Below are the code and all the weights of a small trained network. Each question names an input and a target symbol and asks about switching units off, where a switched-off unit gives its printed mean instead of its output.

import numpy as np


def w(rows, s, z=0):
    codes = np.array(rows[::2]) - 128.0
    scale = np.full(codes.shape[1], s)
    scale[-1] = z or s
    return codes * scale


def f(y):
    return np.maximum(y, 0)


def softmax(a):
    e = np.exp(a - a.max(-1, keepdims=True))
    return e / e.sum(-1, keepdims=True)


def log_softmax(a):
    a = a - a.max(-1, keepdims=True)
    return a - np.log(np.exp(a).sum(-1, keepdims=True))


def net(x, mask):
    ids = ['εζηθξτ'.index(c) for c in x.split()]
    T = len(ids)
    res = E[ids] + P[:T]
    u = 0
    for l in range(2):
        r = res
        for j in range(2):
            rows = slice(4 * j, 4 * j + 4)
            q, k, v = (r @ M[l][rows].T for M in (Q, K, V))
            z = softmax(np.where(np.tri(T) > 0, q @ k.T / 4**0.5, -1e9)) @ v
            o = O[l][rows]
            res = res + np.where(mask[u + j], z, o[:, -1]) @ o[:, :-1]
        u += 2
        y = f(res @ A[l][:, :-1].T + A[l][:, -1])
        res = res + np.where(mask[u : u + 8], y, B[l][:, -1]) @ B[l][:, :-1]
        u += 8
    return log_softmax(res[-1] @ U[:, :-1].T + U[:, -1])


Q, K, V, O, A, B = {}, {}, {}, {}, {}, {}
E = w([
[196,132,144],'ε',
[56,196,79],'ζ',
[149,120,112],'η',
[254,59,121],'θ',
[141,135,116],'ξ',
[213,45,81],'τ',
],0.0087)
P = w([
[111,133,127],'0',
[63,103,135],'1',
[236,130,102],'2',
[187,215,150],'3',
[36,81,145],'4',
[130,144,53],'5',
[229,91,172],'6',
[19,78,149],'7',
[112,142,7],'8',
[219,82,225],'9',
],0.013)
Q[0] = w([
[115,107,117],'0.h1',
[163,149,144],'0.h1',
[114,132,81],'0.h1',
[125,151,94],'0.h1',
[11,16,145],'0.h2',
[35,68,88],'0.h2',
[47,134,140],'0.h2',
[132,13,107],'0.h2',
],0.012)
K[0] = w([
[122,155,113],'0.h1',
[120,128,150],'0.h1',
[89,149,120],'0.h1',
[102,144,100],'0.h1',
[112,135,180],'0.h2',
[113,115,193],'0.h2',
[162,131,252],'0.h2',
[76,86,153],'0.h2',
],0.016)
V[0] = w([
[133,82,129],'0.h1',
[148,158,160],'0.h1',
[135,108,165],'0.h1',
[124,136,102],'0.h1',
[160,110,227],'0.h2',
[87,241,182],'0.h2',
[78,167,79],'0.h2',
[118,255,133],'0.h2',
],0.0092)
O[0] = w([
[144,121,133,144],'0.h1',
[125,126,89,126],'0.h1',
[155,118,125,125],'0.h1',
[129,118,164,132],'0.h1',
[93,104,199,57],'0.h2',
[159,254,204,1],'0.h2',
[182,176,99,126],'0.h2',
[113,184,139,71],'0.h2',
],0.0097,0.0035)
A[0] = w([
[134,108,163,89],'0.n1',
[145,98,255,254],'0.n2',
[158,96,245,191],'0.n3',
[152,93,116,118],'0.n4',
[95,109,97,133],'0.n5',
[232,137,112,135],'0.n6',
[177,143,118,134],'0.n7',
[69,96,157,135],'0.n8',
],0.0099,0.0049)
B[0] = w([
[201,168,121,132],'0.n1',
[169,123,254,193],'0.n2',
[159,119,202,174],'0.n3',
[178,128,101,200],'0.n4',
[96,147,96,184],'0.n5',
[56,235,119,254],'0.n6',
[96,146,93,184],'0.n7',
[86,130,84,175],'0.n8',
],0.0079,0.0066)
Q[1] = w([
[194,138,138],'1.h1',
[158,117,144],'1.h1',
[141,143,124],'1.h1',
[204,125,66],'1.h1',
[251,68,155],'1.h2',
[149,137,78],'1.h2',
[56,139,129],'1.h2',
[130,212,75],'1.h2',
],0.012)
K[1] = w([
[238,248,116],'1.h1',
[24,184,98],'1.h1',
[12,51,129],'1.h1',
[245,146,52],'1.h1',
[243,107,100],'1.h2',
[137,144,35],'1.h2',
[41,130,150],'1.h2',
[53,255,75],'1.h2',
],0.0046)
V[1] = w([
[141,124,98],'1.h1',
[125,78,143],'1.h1',
[101,136,114],'1.h1',
[105,58,164],'1.h1',
[254,140,171],'1.h2',
[17,92,97],'1.h2',
[210,107,133],'1.h2',
[133,117,77],'1.h2',
],0.0078)
O[1] = w([
[153,78,106,200],'1.h1',
[55,173,127,125],'1.h1',
[208,128,117,136],'1.h1',
[115,193,165,82],'1.h1',
[124,1,192,14],'1.h2',
[184,142,131,201],'1.h2',
[89,60,178,101],'1.h2',
[162,117,134,253],'1.h2',
],0.0049,0.0014)
A[1] = w([
[87,182,57,125],'1.n1',
[185,92,205,124],'1.n2',
[219,160,115,254],'1.n3',
[169,123,198,135],'1.n4',
[189,119,142,104],'1.n5',
[201,109,159,171],'1.n6',
[176,2,164,124],'1.n7',
[160,124,191,135],'1.n8',
],0.0086,0.0058)
B[1] = w([
[254,171,171,221],'1.n1',
[163,85,211,175],'1.n2',
[25,94,115,254],'1.n3',
[112,150,211,164],'1.n4',
[101,100,105,147],'1.n5',
[79,129,182,179],'1.n6',
[244,150,78,214],'1.n7',
[111,142,208,160],'1.n8',
],0.0078,0.008)
U = w([
[141,106,197,134],'ε',
[217,194,119,100],'ζ',
[28,70,113,170],'η',
[253,75,138,1],'θ',
[24,98,123,174],'ξ',
[153,46,45,163],'τ',
],0.0068,0.0048)

Each question gives the input, a string of symbols that net reads in full, and the target symbol t.
The units are the heads (4 rows each of Q, K, V and O) and the neurons (one row each of A and B). Each row of codes is followed by its name. A weight is (code - 128) times the scale printed after its matrix; where a second scale follows, it is the last column's (O, A, B and U).
mask holds one flag per unit, layer by layer, with each layer's heads first. A switched-off unit (its flag False) gives its mean, the last column of its rows in O or B, instead of its output. The means were averaged over made-up inputs and are rounded, as every weight is.
A unit's drop is (log p(t) with every unit on - log p(t) with that unit switched off) / (log p(t) with every unit on - log p(t) with every unit switched off).
The circuit of an input: a set's keep is (log p(t) with only the set's units on - log p(t) with every unit switched off) / (log p(t) with every unit on - log p(t) with every unit switched off). Starting from the 12 units with the biggest drops (on a tie, the unit counted first), units are removed one at a time, each time the one whose removal leaves the highest keep (on an exact tie, the one counted first), for as long as the keep stays at least 0.8.
circuit, biggest first: the units of the circuit, biggest drop first
most important unit: the unit with the biggest drop
k most important neurons: the k neurons with the biggest drops, biggest first
heads that matter: for each layer, one digit per head in row order, 1 if its drop is at least 0.15 and else 0, layers parted by /
input ε ζ ζ θ ε ζ, target ζ: most important unit => 1.n1
input τ ε ε τ ξ ζ θ, target ζ: heads that matter => 01 / 00
input τ η τ ε θ ε ζ τ τ η, target τ: circuit, biggest first => (0.h2, 1.n1)
input ε ζ ζ τ ζ τ ξ, target τ: heads that matter => 01 / 10
input ε τ ε ξ, target ε: heads that matter => 01 / 01
input ε ζ ξ ζ η η, target ζ: circuit, biggest first => (0.h2, 1.h2)
input ζ ξ τ ζ ζ ξ η, target ξ: 3 most important neurons => (0.n6, 1.n3, 1.n1)
input η ξ θ η ζ ζ ε, target ζ: 3 most important neurons => (0.n6, 1.n1, 0.n7)
input η ζ ε ξ ζ, target ζ: circuit, biggest first => (1.h2, 1.n1)
input ξ η ζ ε ζ ξ ε, target ξ: 3 most important neurons => (0.n6, 1.n3, 1.n1)
input θ ξ ε ζ η η τ ζ ξ, target ζ: circuit, biggest first => (1.n1, 1.h2)
input η ζ θ τ ζ τ τ, target τ: heads that matter => 01 / 10
input ζ ζ τ ε τ ε ζ η ξ θ, target ξ: heads that matter => 01 / 00
input ε ε ξ ζ ε ε ξ, target ε: most important unit => 0.n2
input η τ τ ε ζ ζ ζ ε, target ε: 3 most important neurons => (0.n2, 0.n6, 0.n3)
input ξ ε ζ τ ε ε θ, target ε: 3 most important neurons => (0.n6, 0.n2, 0.n3)
input η τ ζ θ ζ ξ ξ θ, target θ: 3 most important neurons => (1.n7, 0.n6, 0.n2)
input ξ ε θ ε, target θ: 2 most important neurons => (1.n7, 1.n3)
input ε θ ξ ξ, target ξ: 2 most important neurons => (1.n1, 1.n7)
input η ε η ε τ ζ η, target ζ: circuit, biggest first => (0.h2)
input ε τ θ, target τ: 2 most important neurons => (0.n6, 1.n1)
